Below is a small trained network, with its code and all its weights. Each question gives an input and a target symbol and asks what happens when units are switched off, that is, made to give their printed mean instead of their output.

import numpy as np


def w(rows, s, z=0):
    codes = np.array(rows[::2]) - 128.0
    scale = np.full(codes.shape[1], s)
    scale[-1] = z or s
    return codes * scale


def norm(h):
    return h / np.sqrt((h * h).mean(-1, keepdims=True) + 1e-5)


def f(y):
    return np.maximum(y, 0)


def softmax(a):
    e = np.exp(a - a.max(-1, keepdims=True))
    return e / e.sum(-1, keepdims=True)


def log_softmax(a):
    a = a - a.max(-1, keepdims=True)
    return a - np.log(np.exp(a).sum(-1, keepdims=True))


def net(x, mask):
    ids = ['ΔΘΠαβεζλμξφω'.index(c) for c in x.split()]
    T = len(ids)
    res = E[ids] + P[:T]
    u = 0
    for l in range(2):
        q, k, v = (norm(res) @ M[l].T for M in (Q, K, V))
        z = softmax(np.where(np.tri(T) > 0, q @ k.T / 3**0.5, -1e9)) @ v
        res = res + np.where(mask[u], z, O[l][:, -1]) @ O[l][:, :-1]
        u += 1
        y = f(norm(res) @ A[l][:, :-1].T + A[l][:, -1])
        res = res + np.where(mask[u : u + 16], y, B[l][:, -1]) @ B[l][:, :-1]
        u += 16
    return log_softmax(norm(res)[-1] @ U[:, :-1].T + U[:, -1])


Q, K, V, O, A, B = {}, {}, {}, {}, {}, {}
E = w([
[101,142,121,140,159,189,107,102],'Δ',
[73,172,180,107,191,116,60,144],'Θ',
[210,102,109,74,203,184,105,125],'Π',
[116,74,171,143,159,204,137,141],'α',
[70,107,107,94,140,130,124,252],'β',
[125,152,192,95,103,132,170,185],'ε',
[167,135,175,128,55,129,96,91],'ζ',
[102,126,222,98,121,182,90,193],'λ',
[155,143,91,51,166,117,158,99],'μ',
[102,108,93,200,93,166,134,128],'ξ',
[131,96,87,137,104,130,30,182],'φ',
[249,108,152,56,86,206,72,134],'ω',
],0.024)
P = w([
[127,131,73,248,151,53,181,95],'0',
[132,115,189,125,158,129,96,123],'1',
[129,122,164,115,163,136,112,123],'2',
[102,189,45,120,4,151,146,189],'3',
[124,107,160,92,178,121,114,113],'4',
[154,110,135,106,172,153,104,142],'5',
[87,203,52,135,26,152,94,174],'6',
[134,111,166,98,167,113,96,112],'7',
[166,107,122,104,175,157,103,154],'8',
[74,202,37,143,57,155,76,166],'9',
[142,115,164,92,161,101,86,97],'10',
[172,106,114,106,176,166,101,156],'11',
[74,207,33,135,31,163,85,156],'12',
[173,136,152,115,164,124,106,113],'13',
],0.015)
Q[0] = w([
[33,229,67,123,59,154,83,182],'0.h0',
[138,101,131,217,105,126,124,72],'0.h0',
[110,254,95,57,30,209,107,90],'0.h0',
],0.0088)
K[0] = w([
[153,112,99,236,178,47,162,147],'0.h0',
[97,109,85,167,119,132,81,77],'0.h0',
[230,162,137,203,114,10,170,131],'0.h0',
],0.012)
V[0] = w([
[128,90,121,156,169,2,224,219],'0.h0',
[232,221,121,64,162,67,116,79],'0.h0',
[87,22,71,65,169,168,36,210],'0.h0',
],0.0063)
O[0] = w([
[165,251,90,101,142,152,176,118,254],'0.h0',
[130,126,168,115,123,80,109,91,64],'0.h0',
[30,103,119,68,188,108,161,84,40],'0.h0',
],0.013,0.0031)
A[0] = w([
[88,34,86,212,168,78,152,81,12],'0.n0',
[189,77,175,119,220,74,200,78,80],'0.n1',
[143,159,107,155,22,71,176,122,107],'0.n2',
[150,112,190,51,70,90,221,126,160],'0.n3',
[184,133,91,12,112,122,83,196,166],'0.n4',
[46,168,200,167,65,96,191,156,54],'0.n5',
[136,169,76,98,15,175,118,163,146],'0.n6',
[115,67,219,146,208,151,50,18,120],'0.n7',
[9,160,85,208,58,99,134,137,107],'0.n8',
[206,121,134,58,130,81,127,9,135],'0.n9',
[143,87,81,155,168,100,81,58,2],'0.n10',
[101,100,2,91,76,102,7,174,111],'0.n11',
[124,106,207,158,68,103,222,80,150],'0.n12',
[157,63,55,225,202,124,157,59,17],'0.n13',
[32,197,116,133,78,123,95,208,182],'0.n14',
[126,192,30,141,164,91,171,171,153],'0.n15',
],0.0086,0.0066)
B[0] = w([
[103,195,209,171,23,175,205,97,137],'0.n0',
[163,36,104,94,139,108,162,78,142],'0.n1',
[119,100,73,132,145,158,41,110,161],'0.n2',
[141,152,157,132,98,181,30,138,209],'0.n3',
[52,47,126,136,204,176,115,104,254],'0.n4',
[204,101,92,111,156,57,176,164,157],'0.n5',
[102,87,79,133,208,132,193,76,229],'0.n6',
[189,233,54,161,165,247,144,133,193],'0.n7',
[182,91,227,70,207,150,186,68,154],'0.n8',
[96,82,152,78,120,92,88,30,159],'0.n9',
[172,156,100,174,156,11,216,169,130],'0.n10',
[151,76,115,102,20,110,136,244,165],'0.n11',
[162,86,70,164,132,41,108,91,158],'0.n12',
[76,181,255,48,98,91,137,96,136],'0.n13',
[167,21,67,86,125,139,144,137,239],'0.n14',
[48,125,130,104,64,158,123,98,177],'0.n15',
],0.0088,0.0096)
Q[1] = w([
[81,156,76,189,106,125,135,101],'1.h0',
[138,116,40,99,92,119,127,176],'1.h0',
[114,92,9,128,72,133,135,164],'1.h0',
],0.015)
K[1] = w([
[153,178,58,162,100,161,198,160],'1.h0',
[128,170,120,143,160,4,186,162],'1.h0',
[143,157,119,161,109,13,217,142],'1.h0',
],0.011)
V[1] = w([
[35,185,199,207,254,119,123,51],'1.h0',
[165,78,17,198,246,43,66,184],'1.h0',
[128,233,19,190,78,231,129,109],'1.h0',
],0.0066)
O[1] = w([
[105,83,116,92,249,149,57,80,3],'1.h0',
[126,132,56,154,187,42,146,160,119],'1.h0',
[99,190,59,148,93,200,85,80,142],'1.h0',
],0.014,0.0039)
A[1] = w([
[145,76,86,139,87,70,80,151,40],'1.n0',
[153,76,142,95,112,140,160,104,52],'1.n1',
[90,144,103,53,149,149,135,176,211],'1.n2',
[78,96,67,134,89,136,116,55,41],'1.n3',
[143,101,36,80,132,129,169,149,85],'1.n4',
[145,88,126,189,109,148,138,112,73],'1.n5',
[124,89,99,186,96,119,101,88,66],'1.n6',
[170,111,181,128,125,28,158,165,22],'1.n7',
[130,247,91,142,182,139,118,140,58],'1.n8',
[155,138,116,175,145,175,146,93,3],'1.n9',
[145,134,119,94,92,85,79,61,59],'1.n10',
[164,154,83,206,136,92,148,150,57],'1.n11',
[118,113,98,92,113,176,124,143,73],'1.n12',
[145,152,57,162,86,100,147,157,94],'1.n13',
[100,73,102,182,145,133,112,143,63],'1.n14',
[152,156,130,131,147,131,137,54,44],'1.n15',
],0.016,0.0058)
B[1] = w([
[186,135,127,95,223,197,171,230,156],'1.n0',
[52,125,91,87,68,160,125,130,191],'1.n1',
[171,116,190,208,143,82,175,182,254],'1.n2',
[212,94,199,138,196,119,202,179,170],'1.n3',
[71,181,183,166,190,67,89,81,203],'1.n4',
[75,108,174,124,188,84,246,146,153],'1.n5',
[166,132,237,162,187,53,133,188,148],'1.n6',
[254,72,91,167,117,129,243,239,197],'1.n7',
[99,220,102,3,58,71,220,135,175],'1.n8',
[131,108,47,235,38,103,106,154,157],'1.n9',
[104,161,155,150,27,84,160,109,147],'1.n10',
[47,50,8,9,108,176,78,192,146],'1.n11',
[72,158,192,177,90,46,87,136,213],'1.n12',
[87,137,76,99,81,140,34,175,178],'1.n13',
[147,55,66,35,109,77,99,47,143],'1.n14',
[126,124,133,185,99,53,41,184,143],'1.n15',
],0.0098,0.011)
U = w([
[132,179,80,122,53,166,115,154,239],'Δ',
[122,208,160,57,173,117,178,146,145],'Θ',
[165,120,85,140,216,127,112,106,252],'Π',
[124,97,77,254,150,189,143,142,51],'α',
[14,102,116,185,93,26,125,172,35],'β',
[213,75,90,92,127,151,210,187,152],'ε',
[163,144,174,184,86,46,83,122,176],'ζ',
[131,174,201,131,169,235,104,203,28],'λ',
[96,86,140,46,101,50,137,97,185],'μ',
[81,100,172,97,35,156,218,120,14],'ξ',
[128,82,61,143,108,93,14,224,39],'φ',
[132,90,157,42,75,186,83,134,164],'ω',
],0.0088,0.0036)

Each question gives the input, a string of symbols that net reads in full, and the target symbol t.
The units are the heads (3 rows each of Q, K, V and O) and the neurons (one row each of A and B). Each row of codes is followed by its name. A weight is (code - 128) times the scale printed after its matrix; where a second scale follows, it is the last column's (O, A, B and U).
mask holds one flag per unit, layer by layer, with each layer's heads first. A switched-off unit (its flag False) gives its mean, the last column of its rows in O or B, instead of its output. The means were averaged over made-up inputs and are rounded, as every weight is.
A unit's drop is (log p(t) with every unit on - log p(t) with that unit switched off) / (log p(t) with every unit on - log p(t) with every unit switched off).
The circuit of an input: a set's keep is (log p(t) with only the set's units on - log p(t) with every unit switched off) / (log p(t) with every unit on - log p(t) with every unit switched off). Starting from the 12 units with the biggest drops (on a tie, the unit counted first), units are removed one at a time, each time the one whose removal leaves the highest keep (on an exact tie, the one counted first), for as long as the keep stays at least 0.8.
units of the circuit, in order: the units of the circuit, biggest drop first
most important unit: the unit with the biggest drop
k most important neurons: the k neurons with the biggest drops, biggest first
top k neurons in layer l: the k neurons of layer l with the biggest drops, biggest first
input λ ω ε Θ ξ ε μ ε ε Δ α, target α: 3 most important neurons -> (0.n7; 1.n9; 0.n14)
input ω ω β λ λ ε Θ ε λ Π ξ, target ξ: top 2 neurons in layer 0 -> (0.n0; 0.n7)
input ε Θ ζ β ε β Θ Θ ε φ, target Δ: most important unit -> 0.h0
input ε ζ ε β Π ε φ ε ε β, target Δ: 2 most important neurons -> (0.n15; 1.n8)
input Π ξ ε λ ε ε ζ ζ λ ε, target μ: 3 most important neurons -> (0.n14; 0.n3; 0.n13)
input λ ε ω ε ε λ ε ζ ε ζ, target β: 3 most important neurons -> (1.n4; 0.n3; 0.n6)
input Π ε β λ ζ Θ, target Θ: units of the circuit, in order -> (0.n7; 1.n8)
input ε λ ξ ζ ε ε ζ ε ζ ζ λ ω, target ω: units of the circuit, in order -> (0.n9; 1.n7)
input β λ ε ζ, target Θ: units of the circuit, in order -> (0.h0; 1.n4)
input λ μ α λ, target β: units of the circuit, in order -> (1.n4; 1.n12; 0.n6)
input ω ε ε ζ ε ω ζ ω λ ω ε μ, target μ: units of the circuit, in order -> (0.n9; 0.h0)
input β λ ε Δ λ ξ ε ξ ω Δ, target Θ: units of the circuit, in order -> (0.h0; 1.n8)
input α ε Δ λ ε ε ζ ε ε λ Δ, target Δ: units of the circuit, in order -> (0.n7; 1.n8; 1.n9)
input ξ ξ ε ε ε Δ, target Δ: most important unit -> 1.n8
input ε ε λ ξ, target Δ: units of the circuit, in order -> (0.h0; 1.h0)
input β λ Δ α ζ ω μ λ ε ξ ε λ ε, target Θ: units of the circuit, in order -> (0.h0; 1.n4)
input Δ ε ω Π λ λ ε Π λ ζ ε ε λ, target ω: 2 most important neurons -> (0.n3; 0.n13)
input α ε Θ ε ξ ε ε, target λ: 3 most important neurons -> (0.n3; 0.n4; 0.n13)
input λ ζ λ ε ε ξ ε ω Π ε, target β: units of the circuit, in order -> (1.n4; 0.n14)
input ζ λ ε ε μ Θ λ ε β, target β: units of the circuit, in order -> (1.n4; 1.n12)
input ε ε λ Π ζ ε ε ζ λ ε ζ φ ε ω, target ω: 2 most important neurons -> (0.n9; 1.n2)
input ε ε λ Π ζ, target ζ: 3 most important neurons -> (0.n7; 0.n12; 0.n14)
input ε ω ζ Θ, target Δ: units of the circuit, in order -> (0.h0; 1.h0)
input ζ Π ε λ ε ε ζ ε ξ Θ Δ ε ω Θ, target Θ: top 2 neurons in layer 0 -> (0.n3; 0.n11)
input λ Δ ε ε, target β: 2 most important neurons -> (1.n4; 0.n14)
input ξ ε ε ζ λ α Π φ Π ζ, target α: 2 most important neurons -> (0.n3; 0.n6)
input ξ λ Δ ζ ε ε Θ Π α, target α: top 2 neurons in layer 1 -> (1.n9; 1.n8)
input Π ζ ε ε, target μ: most important unit -> 0.n3
input ω ω λ ζ μ ε ε, target ε: top neuron in layer 0 -> (0.n8)
input ω ξ μ ε μ Δ λ λ ε ω μ β ε, target ε: top 2 neurons in layer 0 -> (0.n5; 0.n8)
